Each row is followed by one of two labels, saying whether the row has a hidden trait. Each part has a new trait and two new labels.
(in the rows, 128 means zero)
[118 111 135 125 130 126 127 127 128 128 128 129 155 211 138 126 129 126
 130 144 124 126 118 117 127 126] => J838
[117  97 126 125 122 128 128 126 125 132 127 135 175 243 132 118 131 115
 131 123 155 127 144 124 142 137] => J838
[128 126 131 129 132 129 124 136 128 127 128 127 126 124 121 127 129 124
 128 132 131 127 133 125 132 133] => J444
[ 90 119 170 122  94 129 132  87 123 140 130 129 141 255 140 134 132 114
 119 201 100 125 222  82 117 150] => J838
[117 100 134 129 126 128 126 125 127 131 127 136 176 249 137 120 131 107
 132 129 161 123 135 113 149 138] => J838
[149 145 129 132 120 130 129 135 125 126 127 122  90  33 106 127 124 111
 122 119 132 127 138 166 157 135] => J838
[139 123 133 129 120 132 128 130 123 129 126 134 110 109 120 123 132 118
 128 119 118 129 150 136 151 140] => J444
[145 122 120 130 137 128 128 135 129 126 127 135 141 111 123 125 130 133
 133 108 149 127 117 144 135 128] => J838
[142 111  66 125 122 119 106 132 117 142 127 149  14   3 196 132 130 161
 154  87   1 147 122 146 121 139] => J444
[134 113  90 127 120 123 112 133 118 138 126 142  45  80 159 128 131 133
 146  88  49 140 136 148 134 143] => J444
[130 118 132 128 120 130 130 128 126 130 127 132 143 165 126 120 128 111
 125 133 138 128 132 137 145 139] => J838
[156 159 133 133 122 131 134 138 126 124 128 119  72   4 102 133 120 124
 123 121 107 130 138 170 154 133] => J838
[138 114  92 126 122 122 112 131 121 136 128 142  61  60 161 131 129 139
 146 100  46 139 127 141 118 135] => J444
[143 126 150 130 126 132 136 130 129 125 128 123 162 172 104 118 129 106
 118 147 168 122 137 128 148 131] => J444
[ 87 120 159 122 103 128 130  94 125 137 131 124 129 213 145 139 128 123
 122 184  89 125 192  84 109 142] => J838
[137 113  63 124 123 118 106 133 119 142 127 148  16   1 190 136 128 155
 159  87   7 148 117 138 108 132] => J444
[138 133 127 131 126 127 130 135 127 127 128 125 115  76 113 132 123 113
 126 130 117 128 133 146 138 129] => J838
[131 125 164 135 120 135 142 127 129 121 127 122 181 195  89 114 130 100
 114 150 191 119 145 122 159 133] => J444
[141 133 128 131 124 128 127 132 126 127 127 125 110  99 130 133 125 125
 130 117 125 128 134 145 144 132] => J838
[135 119 132 129 125 130 129 130 123 129 127 131 127 134 117 119 131 118
 125 120 137 127 146 136 142 137] => J444
[139 118 138 130 120 129 132 133 124 127 127 129 138 142 101 121 131 110
 125 123 147 126 148 133 148 137] => J444
[141 121 126 131 132 129 131 129 125 127 125 136 124 118 118 119 133 124
 130 103 148 126 133 152 146 135] => J838
[ 96 114 163 124  98 132 131  94 124 135 128 123 138 236 137 133 130 115
 120 174 103 126 209 105 129 154] => J838
[154 153 130 134 128 129 131 138 127 123 128 119  73   1 108 133 119 120
 122 122 107 130 130 166 147 121] => J838
[129 129 161 129 127 133 139 130 131 122 129 123 173 148 101 121 128 116
 116 156 184 121 129 115 140 129] => J444
[130 126 157 131 124 134 137 127 127 123 128 125 173 167  95 118 130 105
 114 140 173 120 140 127 147 134] => J444
[132 121 133 122 123 129 128 129 126 130 127 130 136 168 126 124 127 114
 128 119 144 128 138 142 144 134] => J838
[143 114  88 126 120 125 114 134 117 138 126 144  56  63 153 124 130 141
 144  96  59 140 136 143 131 137] => J444
[138 121 128 129 119 129 126 129 120 131 126 132 111 151 116 120 131 119
 131 119 107 130 144 136 151 139] => J444
[125 129 147 129 132 131 135 130 130 126 129 121 157 140 115 124 127 123
 121 147 160 123 127 118 133 126] => J444
[133 129 153 130 117 135 136 129 126 124 126 123 165 177  91 117 130 105
 117 157 169 122 155 131 159 138] => J444
[139 116 112 129 117 129 123 129 121 133 125 135  96 116 125 119 134 123
 133  96 106 132 159 145 163 145] => J444
[130 105 132 126 122 131 125 125 124 131 126 134 159 229 128 117 132 108
 130 119 150 124 147 127 152 140] => J838
[131 128 123 128 136 126 127 129 130 126 129 129 129  79 135 133 127 149
 131 142 134 128 106 121 107 116] => J838
[143 128 108 129 145 127 127 143 130 124 126 138 125  51 127 121 129 135
 132 102 158 127  93 141 129 120] => J838
[151 138 137 133 118 131 130 133 123 126 126 125 101 106 104 123 126 107
 125 114 133 128 146 175 166 140] => J838
[127 124 140 127 131 128 129 134 129 127 129 127 140 110 130 125 127 129
 129 143 128 128 122 118 119 125] => J444
[143 117 100 127 118 126 116 129 120 136 126 141  69  84 150 125 131 134
 151  91  67 141 153 134 150 136] => J444
[130 125 150 129 130 130 132 131 130 125 128 127 156 132 110 121 129 115
 121 143 159 123 132 117 136 128] => J444
[119 129 142 127 118 130 129 115 126 132 127 127 132 199 129 127 131 119
 124 142 118 125 160 118 137 140] => J838
[123 133 143 128 131 131 134 130 132 122 129 121 163 141 113 125 126 123
 121 158 168 122 121 113 125 118] => J444
[135 125 131 129 122 128 130 137 126 128 127 130 126 138 125 124 126 112
 128 118 127 121 142 151 149 134] => J838
[134 128 164 130 128 133 138 130 130 123 129 120 186 175  90 119 129 110
 116 152 141 120 109 119 145 129] => J444
[125 120 134 128 122 131 130 115 125 130 126 131 124 221 126 126 129 121
 127 142 147 127 146 129 141 138] => J838
[144 119 111 131 142 128 127 139 131 125 127 136 124  74 122 118 131 134
 131 109 143 127  98 152 129 119] => J838
[128 118  99 127 129 121 117 132 125 133 128 136  85  52 156 131 126 144
 141 120  77 138 115 128 110 124] => J444
[103 100 136 123 129 126 125 121 127 132 128 136 179 252 141 123 130 114
 134 125 146 127 122 106 123 133] => J838
[134 123 137 129 124 130 128 127 126 129 127 134 127 144 118 122 129 122
 127 122 139 128 139 137 138 131] => J444
[114  96 134 124 128 128 127 124 126 132 127 134 168 243 133 119 131 118
 131 124 155 127 133 120 139 134] => J838
[142 122 122 131 133 131 128 131 127 127 125 136 126 113 121 122 133 121
 132 105 157 126 125 158 141 132] => J838
[111 118 144 126 115 129 129 109 127 133 129 126 144 191 134 132 130 128
 124 157 122 126 163 104 121 139] => J838
[ 85  44 140 116 125 132 122 110 124 141 124 152 255 255 152  96 143  98
 136 118 218 123 159  79 148 155] => J838
[138 117 133 129 123 130 128 131 125 129 127 132 127 148 119 120 131 117
 127 122 121 129 137 134 140 136] => J444
[ 94  83 129 120 132 125 123 116 129 133 129 140 200 255 151 119 132 124
 134 148 169 127 120  86 115 128] => J838
[113 126  69 121 141 113 111 135 131 132 133 133  57   1 190 151 120 176
 147 150  22 142  78 100  52  96] => J444
[131 120 128 129 129 129 130 123 126 129 126 133 139 125 120 124 130 124
 129 120 143 126 139 139 139 136] => J838
[155 118  98 132 156 128 126 152 132 121 125 140 141  19 119 123 131 138
 136  91 171 129  68 167 130 116] => J838
[157 141 140 134 117 132 133 134 121 126 126 124  94  79  98 128 127 100
 122 109 128 129 154 170 173 142] => J838
[144 118 108 128 116 126 119 129 119 136 125 139  73  92 144 122 132 123
 139  95  71 136 142 141 144 145] => J444
[137 133 135 129 122 132 131 129 123 127 128 128 137 148 107 120 129 112
 124 127 147 126 146 136 154 139] => J444
